[128 = 0]

[142 142 129 128 129 135 132 124 128 150 110 130 130 140 121 126  48 128
 132 125 135 155 137 142 134  97 148 125 142 122 125 143 114 127]  q872.q117
[ 96 134 108 153 148 145 130 131 139 172 132 123 141 138 115 124  20 135
 142 134 134 154 135 139 111 124 127 115 107 113 128 141 126 173]  Q122.q388
[114 137 106 150 136 112 129 134 159 207 116 132 138 151 106 123  25 116
 137 143 136 135 130 153 109 136 111 156  86 109 130 137 132 170]  Q122.q388
[156 126 126 129 148 132 127 147 134 189 130 123 153 136 140 121  33 140
 122 123 123 174 113 132 206 113 139 105 138 119 126 140 113 157]  q872.q117
[154 121 135 103 134 137 129 122 116  84 133 133 106 153 145 131 217 138
 127 129 136 129 145 123 170 134 141 117 171 128 126 134 136 108]  q221.Q123
[131 134 121 136 126 136 128 124 146 212 138 127 144 145 115 169  68 121
 132 138 139 140 107 140 106 144 111 139 105 123 123 153 142 177]  Q122.q388
[166 123 122 112 128  94 129 120 131  90 115 113 118 125 132 126 103 136
 140 132 140 151 143 143 126 119 140 162 117 130 126 160 117 124]  q200.q68
[128 125 146 123 134 144 130 124 131  84 117 133 117 134 160 133 172 133
 118 122 137 129 126 105 145 134 150 120 165 135 130 110 116  97]  q221.q996
[144 132 109 142 120 129 123 130 140 161 136 113 139 130 114 123  57 129
 149 129 133 150 128 152  95 125 121 155 109 110 129 172 133 184]  Q122.q388
[172 112 140 136 114 136 138 118 107 216 128 126 126 140 139 116  58 131
 106 112 134 182 123 141 197 131 153 134 151 127 123 166  84 110]  q872.q979
[112 132 142 125 160 166 131 113 127 131 139 152 105 162 150 130 238 135
 126 133 140 111 134 102 144 153 121  97 186 127 124 113 122  99]  q221.q927
[144 111 122 131 125 129 130 127 112 126 128 114 143 135 126 124  68 131
 118 124 129 146 127 137 156 134 148 123 116 119 134 142 123 143]  q872.q117
[155 123 113 131 133 117 126 130 142 151 139 122 132 139 104 122  46 131
 152 143 132 153 144 161 113 118 118 150 111 121 121 164 136 161]  Q122.q41
[162 129 157 122 125 166 126 105  87 123 147 121 120 139 148 130 251 120
 119 117 133 142 135 118 165 145 148 110 193 133 120 118 140  70]  q221.q927
[126 138 132 153 104 112 128 124 148 157 127 115 154 139 106 134  60  99
 130 127 134 132 135 157 130 144 116 159  98 119 125 156 141 161]  Q122.Q773
[126 129 118 143 142 123 134 126 115 144 114 130 135 126 122 126  17 135
 129 139 133 143 138 138 148 101 149  83 110 135 125 131 105 104]  q872.q652
[125 127 144 122 140 146 116  93 113  49 132 122 111 125 137 143 244 117
 136 119 133 112 147 123 133 137 133 120 170 129 128 125 145 123]  q221.Q123
[146 118 131 127 166 107 136 126 138 150 117 131 124 126 162 121  19 142
 119 126 142 172 136 130 196 118 140 103 144 123 122 130  92 135]  q872.q117
[172 120 131 129 130 132 131 134 122 186 133 121 128 146 129 111  77 137
 124 135 128 164 127 128 207 111 141 105 155 124 122 142 109 126]  q872.q117
[151 121 151 118 114 152 131 117  93  70 130 123 130 143 132 129 216 113
 124 121 134 126 145 122 124 134 177 145 175 132 140 144 137  84]  q221.q927
[141 120 120 116 122 107 127 122 130 111 111 116 121 103 138 129  97 134
 123 127 134 132 129 133 107 120 125 168 107 137 126 158 103 144]  q200.Q506
[140 116 130 127 138 122 127 128  76 100 133 107 132 120 129 125  68 132
 125 121 138 159 138 150 151 112 152 107 124 135 129 162  99 116]  q200.q68
[130 132 136 138 146 123 126 121 123 220 126 131 120 131 142 119  66 144
 122 117 123 169 122 135 218 118 124  95 155 130 114 142  89 143]  q872.q979
[138 124 111 119 124 116 139 118 132 105 110 106 117 112 125 125  79 142
 135 134 136 137 122 141  70 123 140 172 117 131 135 164 103 156]  q200.Q506
[146 138 108 124 143 123 121 140 163 193 143 139 117 148 105 119 134 138
 161 150 128 119 141 145  88 125  90 153 127 113 115 152 143 171]  Q122.q41
[151 120 130 143 128 113 133 129 125 101 115 130 123 132 124 115  47 120
 122 124 161 148 141 145 146 105 153 132 114 147 139 139 107  94]  q200.q68
[129 124 138 166 128 127 132 123 126 119 121 151 116 140 129 122  81 155
 128 144 146 146 145 141 100 117 150 147 142 132 135 166 106 123]  q200.Q506
[143 129 115 140 117 125 118 144 170 149 131 133 178 154 103 119  45 111
 142 135 117 142 137 147 136 121 132 145 130 103 128 125 151 173]  Q122.q41
[140 125 131 147 126 139 155 125 116 198 124 126 143 136 131 123  27 124
 116 121 126 168 120 127 150 114 151 119 144 125 129 142 102 123]  q872.q652
[179 112 125 108 144 109 132 121 142  85 118 102 109 119 162 126 123 154
 136 125 135 157 142 138 196 126 142 135 122 116 119 166 102 152]  q200.q233
[116 131 110 147 132 127 130 124 131 137 126 121 130 129 115 129  72 129
 136 138 134 132 127 141  71 128 130 142 114 118 128 136 127 154]  Q122.q388
[143 124 140 110 137 160 139 121 121 115 129 128 130 133 171 122 149 140
 105 123 135 146 110 101 175 144 156 110 141 126 132 100 127 121]  q221.q996
[162 116 128  98 127 112 128 137 115  56 118 120 119 119 130 117  95 148
 134 122 142 128 139 133 120 125 179 140  76 136 139 131 120  99]  q200.q233
[142 119 123 123 141 108 132 112 126 117 113 120  91 112 140 120  89 142
 137 124 144 151 154 145 113 110 140 143 135 133 125 174  95 120]  q200.Q506
[134 133 116 126 132 117 125 130 170 126 119 126 140 137 123 118  46 121
 142 136 136 144 136 141 114 131 130 165 110 108 122 140 129 167]  Q122.q41
[149 120 144 109 142 167 129 122 116 113 133 160 117 152 164 120 182 142
 119 126 133 139 132 105 173 143 150  97 170 117 128 115 132 116]  q221.q996
[124 133 115 143 130 103 128 142 172 174 122 128 147 143 104 125   4 110
 133 136 120 142 123 151 183 123 119 135 105 115 129 125 128 170]  Q122.Q773
[109 127 120 149 139 126 132 126 124 192 131 143 135 136 125 124  23 131
 123 100 133 143 126 134 140 121 133 109 122 117 128 136 102 144]  q872.q117
[119 118 130 139 140 135 136 127 108 132 127 129 149 130 148 128   6 137
 101 117 135 160 115 123 180 127 168  89 111 126 131 142  92 131]  q872.q652
[155 121 123 122 139 106 133 128 132 120 110 115  94 116 133 123  88 144
 144 127 138 156 152 160 134 108 140 148 120 141 122 174  98 127]  q200.Q506
[116 135 114 137 140 112 123 127 150 121 115 126 123 123 114 131  91 133
 152 146 130 125 145 156  71 125 105 142 113 129 121 152 137 138]  Q122.q41
[139 127 133 133 142 120 136 124 134 156 135 117 110 131 145 123  56 133
 121 124 121 168 128 131 212 120 133  73 138 131 120 126 118 131]  q872.q117
[181 118 136 142 111 150 121 130  94 208 121 121 149 141 114 124   4 127
 117 122 126 183 128 146 163 106 179 110 132 122 129 149 106 110]  q872.q652
[176 116 114 122 141 138 135 118 119 162 123 116 109 108 134 121  80 152
 133 146 152 163 143 128  64 101 136 175 138 129 122 170 110 132]  q200.Q506
[140 127 110 125 128 144 135 124 147 189 151 112 135 140 132 121 105 145
 139 135 137 128 127 138  66 149 101 172  99  99 126 159 136 200]  Q122.q388
[132 146 121 114 141 101 124 134 165 100 118 134 121 142 119 123 105 116
 149 135 128 117 147 149  82 140 114 159 111 115 128 146 136 135]  Q122.q41
[166 113 141 112 119 163 139 224  98 153 141 130 106 146 156 124 231 135
 114 125 144 158 132 113 152 144 138 143 185 128 128 145 125  91]  q221.q927
[175 128 107 121 120 123 118 137 149 206 143 123 145 152 117 121  57 141
 143 136 131 151 120 149 112 139 109 156  81 103 119 158 142 182]  Q122.q388
[141 136 117 138 126 118 127 130 161 180 127 122 143 147 116 130  62 119
 134 144 125 145 126 139 131 132 117 156 128 109 122 147 103 180]  Q122.q388
[156 116 129 122 128 119 114 132 121  88 117 118 129 128 133 121  77 135
 128 115 146 147 139 142 142 111 168 138 125 133 137 141  97 117]  q200.q68

[122 156 122 141 120 116 102 113 144 127 161 125 146 126 140 111 126 144
  83 159 140 115  90 137 129 115 157 116 171 119 128 179 130 120]  q376.<21>
[125 143 115 122 162 155 165 125 109 114 104 110 118 136 111 161 117 154
 156 120 124 110 143 124 155 108 137 129  73 131 130 133 146 166]  q939.<17>
[115 135 146 128 129 127 152 122 129 145 160 125 115 104 184 129 132 133
  85 154 128 137 165 128 133 122 150 129 166 125 140 134 115 143]  q376.<21>
[133 147 120 130 137 126 125 129 139 132 158 111 142 124 175 134 123 152
 122 153 145 106 119 137 133 114 160 131 152 119 130 138 131 140]  q376.<29>
[129 148 107 135 137 133 143 118 112 142 125 130 131 129 111 144 104 121
  66 137 133 127 116 117 136 123 149 139 113 128 129 131 138 157]  Q502.<15>
[126 139 113 120 110 160 185 133 113 136 134 114 147 139 137 186 107 124
 142 138 140 153 117 121 131 110 146 137 124 138 147 126 130 144]  Q502.<18>
